[ 17   4 -18   5  16   0  -8   1 -11  -2  20  30  -8  -1   1   8 -13  -8
   3   8  -6 -10  -5  19  12 -18 -14  -3  -2 -10   0   9   6]	(90) > [17]
[-13  -4  30   8  -6  -8  -3 -12 -10   2   5   7   6   7 -25  18   9  28
  -9  -9  -5   3  -7 -15   8 -29   8   1   1 -34   2   2  -8]	(87) > [30]
[ 38  19  51  -6  -9  -8  -3  -6  -9 -12  13  32  12   6  -7 -15   6  25
  -7  11 -10   8  -5  -1  -7   1   7   1  -4  -8   2   6   2]	(94) > [35]
[-18 -12 -18  11  -1  -1  -7 -11  -6   6   6   4  -5  14 -14  34   4  -4
 -19  -7  -1  -3  -7   7  19 -22  -1   1  -4 -47  -1   1  -7]	(87) > [30]
[-13 -10  -2  10  -1   3   4 -10 -12   9   4  19  -6   7 -12  24  12   1
  12 -12  -4  -4  -2  -3  19   8  -4  -3   9 -35  -2  -1  -7]	(87) > [29]
[  7   1  33 -13   2  -6  15  -5  -3  -9  10  20  -7 -10  -6  -4 -19  -4
 -12  24   1  15  -5   2  27   5   1   2  -1 -10   2   0 -24]	(90) > [33]
[ 22  11  10  -3   8  -8   3   7  -8 -10  25  22 -10  -6  -7   8 -21   0
  -7  23  -6   4  -6   3  25  -7  -9  -5  -5 -13   5   4 -11]	(90) > [15]
[ 45  15  35   0 -22  -9 -11  -4 -13  -8   7 -12   7  13 -11  -1   7  16
  -7  28  -9   9  -2   3 -16  -1  -8  -6  -9 -27   4   1   6]	(94) > [19]
[ 27   9   5   0 -13   1  -7  -5  -8  -4  11   1   5  12  -2  -4  10  -4
  -4  28  -7   3  -1  13 -11   2 -11  -2  -6  -6   0   0   4]	(94) > [19]
[ 28  10   6   0  -7  -4 -13   4  -7   2   6  17   6  13   1  -2   8   0
  -1  16  -8   1   0  19  -3  -9 -12   0 -10 -17   2   6   8]	(94) > [35]
[ 36  14  12   1  -8 -13  -8   7  -4 -10  12   4   4  12  -3  -6   9  -2
   5  27  -5  -1  -5  11  -4 -10 -16  -3  -8 -32  -2   4   8]	(94) > [35]
[ 26 -10   8  -5   4  -1  -3  10   4  -3  14  41  -6  -6 -12   1 -13  -3
  -3   2  -9  -6  -3  13  18   9 -14  -5   4  -4   0   2  -1]	(90) > [33]
[ 10   4  69  -1  -9   6   4 -27 -16  -1   5  20   7   1 -35   6   3  41
  -2  -8  -9  15  -1 -33   3  19   4  -3  10 -14   9   2  -8]	(87) > [18]
[ 35   6  28  -1 -10   1  -4  -9  -4  -4   8  33  11  12   5 -13   9  12
  -9  13 -11  10  -4   8 -14   8   4  -4  16  -1   3   3   9]	(94) > [35]
[-24  -6  -9  13   5  -1   3 -27 -17   5   5  -7  -5   2  -7  12  -3  -2
   2   2  -3  -4  -9   7   4 -16   1  -5   6 -41  -5   5  -7]	(87) > [30]
[ 19   2  36  -6  14   4   6 -11 -17  -5  20  73  -4 -16 -15   2 -16  18
  -3   4 -11   3  17  -3  27   9  -5  -5   6   1   6   9  -3]	(90) > [17]
[ 16   1   7  -3   8  -4   7  -2  -3  -4  15  25  -6  -7   1   2 -17   2
  -2   7  -4  -4  -6   7  12   5  -5  -6   6  -8  -1   2   2]	(90) > [33]
[ 21   5  36  -2   5 -11   8   2  -5  -8  29   6  -5  -9 -17  -7 -26   0
  -9  37  -7   3  -3  -8  28  -8  -9  -6   0   0  10   2 -22]	(90) > [17]
[ 17   5  24   1 -15 -13  -5   2  -6 -13   2 -24   4  12 -10  -3  11   2
  -7  28  -2   6  -1  10 -11  -6  -9  -2 -15 -10   1  -1   2]	(94) > [19]
[ 32  24  38  -6 -19  -8  -3   4 -11 -12  11 -31  -6   6 -12  -5  -3  13
  -8  41  -5  16   0 -11 -11  -2  -5  -1  -9  -2   7  -5  -3]	(94) > [19]
[-15  -4  20  11  -4   3   6 -24 -28   4   0   9  -4   5 -15  29  12  16
   5 -10  -4   4  -3  -6  18   3   1  -4   1 -40  -1   4 -11]	(87) > [29]
[ 21   3  21  -6  10   0   1 -10  -9  -4  19  49   6  -8 -10  -3 -17  17
 -13   0  -8   3  -5  -7  12   0   9  -2   6   1   4   7  -3]	(90) > [17]
[ 21   9  13  -8   3   4   8  -1   0  -7  16  19  -3  -1  -3  -5 -17   1
  -3  16  -6   7  -2  -7  14   7   3  -1   0   2   4   1 -19]	(90) > [15]
[ 32  14  24   5 -16  -3 -12  -9 -18  -3   3   4  10  21  -8 -11  28  12
  10  20 -10   1  -3  13 -26   9 -22  -5  -5 -27  -2   7  13]	(94) > [35]
[ 36  13  33   0 -11  -6  -8   6  -2  -4  11  21  13   7  -9  -4  14  20
  -2  11  -9   5   2  -5  -6   3  -9  -2  -6  -3   3  -2   4]	(94) > [19]
[ 37  10  38   2  -9  -3 -17  -3 -14  -4  11  52  10   7 -16  -7  16  26
   4   5 -15   1  -1   4  -9  -2 -13  -2  -2 -11   1   3  11]	(94) > [35]
[ 17   0  11   5   5   1   0  -3  -3  -2  19  55   3  -8  -4  -2 -13   8
  -1 -10 -12 -15  -5   2   9   7  -7  -4   5   7   0   5   3]	(90) > [33]
[-12   0  24  12  -7   7   1 -29 -28   4  -3   5   2   7 -28  25  12  20
   7 -11 -10   6   1 -19  13   8   2   1   6 -30   2   1 -11]	(87) > [18]
[-33  -6  -9   9  -3  -8  -1 -20 -23   2   0 -49 -10   8 -17  26   1  -9
  -3  15   1   5  -3  -2  16 -25  -5   3  -3 -53   4   0 -11]	(87) > [30]
[ -5  -9  15  13  -5  13   0 -31 -20   7   0  34  -5   4 -23  24  10  21
   7 -27 -11   0  -3   0   0  27  -1  -5  10 -33  -6   2   6]	(87) > [29]
[ 32  -4  55 -18   4   7   2  -4  -4   5  16  48   3 -16 -23  -7 -21  14
 -10   8  -9   7  -6 -14  22  22  -4  -5   7   6  13   2  -9]	(90) > [33]
[-10 -12  -4   7  -1   9  -3 -15 -12   2   6 -10  -2  -1 -17  17  -2  -2
  -1   1  -3   6  -5 -13  12  -4   0   0  -1 -13   4   1 -11]	(87) > [18]
[-16  -6   8  14  -4   0   0 -14 -11  10   6   0   6  10 -21  11  15   8
   4  -4  -5  -5  -4 -13   7 -16  -5  -2   5 -26   0   3 -12]	(87) > [18]
[  9  -6   6   2   7   9  -2 -16 -18   1  18  55  -6  -6 -10   9 -12   3
  -2  -7 -12   1 -11   7  13  15 -10  -3   9  -8  -1   5   2]	(90) > [17]
[ 41  14  26  -4 -13 -14  -8   8   1  -9  12 -18   8   8  -5 -10   0   9
 -10  27  -2   8  -1  -2 -15 -10  -9  -6 -10  -7   5   0   6]	(94) > [34]
[ 23   8  34   0 -11 -12  -6  -5  -9  -7   4  -1  11   9   1 -20   5   6
  -4  24  -8   5  -5  10 -18  -6  -3  -2  -2  -4  -2   5   7]	(94) > [34]
[ 23   9  17  -3   4  -5   2  -5 -12  -7  22  42 -11  -4 -12  13 -12   6
   2   6  -3   0  -6  10  26   6 -11  -7   1 -24   3   4  -6]	(90) > [15]
[-17  -5   4   8 -13   0   1 -11  -1   2   5 -25  -3  10 -11  16  -3  -5
 -20  13  -1   4  -5  -6  17 -17  10  -2  -4 -35   1  -6 -17]	(87) > [18]
[ 25  18  47  -1 -14 -15   0   5  -4  -8  18 -12  14  12 -11  -5   8  10
  -7  40 -11  10  -3 -17   1 -18  -9  -9  -7  -9   4   1 -12]	(94) > [19]
[ 35  19  29  -1 -18  -2  -9 -12 -23  -8   9   0  15   8 -10  -7   9  11
   5  38 -10  11   0   4 -14   8  -9  -8  -6 -10   0   6   5]	(94) > [19]
[ 26   9  20  -3 -13   2  -8  -1  -3  -2   5  -3   9  10 -10 -14   8   3
   2  26  -5   1   2   5 -16   1 -12  -1  -4  -1   1   4   5]	(94) > [19]
[ 26  10 -10   7  10  11   2  -5  -3  -5  25  73  -9  -5   0   2  -9  -2
  15  -7 -12  -2  -6  13  18  26 -18  -8   4   0  -4   8   1]	(90) > [15]
[ 22  10  29  -4  19  -6   7  -2 -10 -12  25  32  -4 -12 -11  -1 -24  12
  -3   8  -6   5  -4 -15  18  -1   2  -6   4   5   4   4  -8]	(90) > [15]
[ 30   9  22  -3   7  -6   4   8  -3 -10  34  34  -5  -3  -6   3 -17   7
  -8  17  -7   2  -6  -8  32  -8  -2  -7   0 -15   2   4 -14]	(90) > [15]
[ -3   3  24   4  -7  10   5 -19 -19   2   1  25  -4   0 -16  17  12  29
  16 -28  -9   2   0 -22   3  30   3  -5   8 -12   1  -1  -2]	(87) > [29]

[  1 -16  -8  41  -5 -13   1   6   7 -31 -13  -7 -23   1   2   6  28  -1
   6   7 -21 -38   5  -8  15   0   8  -2  -6  -6  11 -20   1]	demu > kodo
[  8  10  -3 -16   2   0   2 -21   5 -10 -12  -4   0  -2   4   6  15  11
   0  -7  16 -19   9  13  -2 -11  13 -10   1  -2  -6  -4   2]	lov > vezi
[ -9  -3  18 -26 -11  -5  10  -1   6  -5  17   9   4   8  18  -1  -6  71
  23 -15  -2  12 -18   8   3   2 -21 -14  -9  13  17  14   7]	zaki > bem
[ -2 -19  -1 -15  11  -6   0 -15  14 -13   6   3   2   2  12  -4  23  36
   7   4  -2   1 -12  -3   5   8 -17  -5  -2  11  25 -19   1]	zaki > leta
[  4  -7  21 -29   2   2   1  -6  -5  -6 -15   0   4   2  -2  11  17  46
   7  -8   8 -25   1   2  11  -3   3 -19  11  12   6   8  -1]	lov > Rodir
